[[-33   7  16 -18 -52  15  17  36 -24  34 -12  27 -38]
 [ 32 -31  24 -30   5  19  -7  18 -14 -47 -30  27 -57]
 [-16  24  63  11   2 -94 -27  26   2  28 -64 -19  -4]
 [ 60   8  39 -11  14 -17  36 -53  58  41  75  87 -35]]
->
[[-35  87  75  41  58 -53  36 -17  14 -11  39   8  60]
 [ -4 -19 -64  28   2  26 -27 -94   2  11  63  24 -16]
 [-57  27 -30 -47 -14  18  -7  19   5 -30  24 -31  32]
 [-38  27 -12  34 -24  36  17  15 -52 -18  16   7 -33]]

[[-37 -29 -83   8 -41  89   6  65]
 [-36  69 -58  15 -72  38 -27   4]
 [ -2  82 -38  -2 -47  10 -25 -30]
 [-29 -50  48  -9  27   0  14 -34]]
->
[[-34  14   0  27  -9  48 -50 -29]
 [-30 -25  10 -47  -2 -38  82  -2]
 [  4 -27  38 -72  15 -58  69 -36]
 [ 65   6  89 -41   8 -83 -29 -37]]

[[-21   8  -3  -3 -10 -49   4   0 -24 -23  14   7]
 [  4  20 -55  13 -16  19 -30  26  12  -2   0   2]
 [ 22   7 -12 -10  -1 -61 -17  45 -27 -38 -22  18]
 [-29   4  17 -21 -47  -2  -8   4  69 -68  22 -49]
 [-17  73  -8  10   4 -20  16   6  26  -4 -67  33]
 [ 12 -17   0   4   0 -25  47   8  13  45  13  44]
 [-36 -55  -2 -14 -34   1 -23 -23 -57  -1 -43   9]
 [ 38  46   5 -12 -26  49  32  17 -43  19  -6  -9]]
->
[[ -9  -6  19 -43  17  32  49 -26 -12   5  46  38]
 [  9 -43  -1 -57 -23 -23   1 -34 -14  -2 -55 -36]
 [ 44  13  45  13   8  47 -25   0   4   0 -17  12]
 [ 33 -67  -4  26   6  16 -20   4  10  -8  73 -17]
 [-49  22 -68  69   4  -8  -2 -47 -21  17   4 -29]
 [ 18 -22 -38 -27  45 -17 -61  -1 -10 -12   7  22]
 [  2   0  -2  12  26 -30  19 -16  13 -55  20   4]
 [  7  14 -23 -24   0   4 -49 -10  -3  -3   8 -21]]

[[ 12 -16   0   5 -83  28 -34  49]
 [ -3   2  -7  -1  74   9   6 -30]]
->
[[-30   6   9  74  -1  -7   2  -3]
 [ 49 -34  28 -83   5   0 -16  12]]

[[-69 -37 -83 -67 -69  55  29  50 -54 -87 -69 -12  45 -62  73  16]
 [-41 -52 -19  -7  21 -34   5  45  28   2 -45  50  47 -15 -36 -45]
 [ 36  19  84  19  74 -69  10 -36  64  42  49   7 -35  13 -61 -39]
 [-71 -89 -39  -9  30 -50   6  81  42   4 -79  86  84 -23 -56 -71]
 [ 11   2  27   9  27 -30  -2 -14  23  18  14   5 -13   6 -30 -19]
 [ 16  37  10 -26 -26  28  15 -36 -29 -34  27 -55 -39 -17  45  32]]
->
[[ 32  45 -17 -39 -55  27 -34 -29 -36  15  28 -26 -26  10  37  16]
 [-19 -30   6 -13   5  14  18  23 -14  -2 -30  27   9  27   2  11]
 [-71 -56 -23  84  86 -79   4  42  81   6 -50  30  -9 -39 -89 -71]
 [-39 -61  13 -35   7  49  42  64 -36  10 -69  74  19  84  19  36]
 [-45 -36 -15  47  50 -45   2  28  45   5 -34  21  -7 -19 -52 -41]
 [ 16  73 -62  45 -12 -69 -87 -54  50  29  55 -69 -67 -83 -37 -69]]

[[ 13 -21  -3]
 [-15  71   0]
 [  2  27  -7]
 [  7 -29  -2]
 [  9  -1  -1]
 [ -5  26  -1]
 [-12  -7  -3]
 [  2   5   4]
 [  0 -18  -4]
 [ -1 -60  -6]
 [  8 -95  -5]
 [  3 -20  -1]]
->
[[ -1 -20   3]
 [ -5 -95   8]
 [ -6 -60  -1]
 [ -4 -18   0]
 [  4   5   2]
 [ -3  -7 -12]
 [ -1  26  -5]
 [ -1  -1   9]
 [ -2 -29   7]
 [ -7  27   2]
 [  0  71 -15]
 [ -3 -21  13]]

[[  9  17  68 -23   7]
 [  4 -13 -78  -3 -16]]
->
[[-16  -3 -78 -13   4]
 [  7 -23  68  17   9]]

[[-24  33   9  21   5  25  22  17 -30 -20  26 -30   6 -52]
 [ 15 -19  -8 -17  -8 -19 -21  -9  28   6 -21  16  -6  40]
 [-12  41  -2   0 -10  12  22  31 -14 -11  12 -15   1 -23]
 [ -1  36  36  43  46  44  49  33 -68   3  46 -22  10 -73]
 [-31  51 -20 -13 -29   3   7  37 -27 -29   6 -30 -11 -38]]
->
[[-38 -11 -30   6 -29 -27  37   7   3 -29 -13 -20  51 -31]
 [-73  10 -22  46   3 -68  33  49  44  46  43  36  36  -1]
 [-23   1 -15  12 -11 -14  31  22  12 -10   0  -2  41 -12]
 [ 40  -6  16 -21   6  28  -9 -21 -19  -8 -17  -8 -19  15]
 [-52   6 -30  26 -20 -30  17  22  25   5  21   9  33 -24]]
---
[[  4  81  21   6]
 [ -8   2  48   0]
 [ 22  17  16 -25]
 [  4  70  44 -19]]
->
[[ 4 81]
 [-8  2]
 [22 17]]

[[-42 -21  -6]
 [ -6 -29   9]
 [-43  13 -74]]
->
[[-42 -21]
 [ -6 -29]
 [-43  13]]

[[-31  29   0  16]
 [  3   1  66  73]
 [-26  24 -52 -73]]
->
[[-31  29]
 [  3   1]
 [-26  24]]

[[ 64   8 -61 -18 -61]
 [-27 -19  63   4  63]
 [ 17 -43 -85  97 -85]]
->
[[ 64   8]
 [-27 -19]
 [ 17 -43]]

[[ 41  43 -63  18]
 [ 23  10 -11  15]
 [-71  35 -21   8]]
->
[[ 41  43]
 [ 23  10]
 [-71  35]]

[[  6  14  10   0]
 [  7  18 -16 -64]
 [  2   2 -16 -92]
 [  3  -8  11   1]
 [ 36 -31   1  -6]]
->
[[ 6 14]
 [ 7 18]
 [ 2  2]]
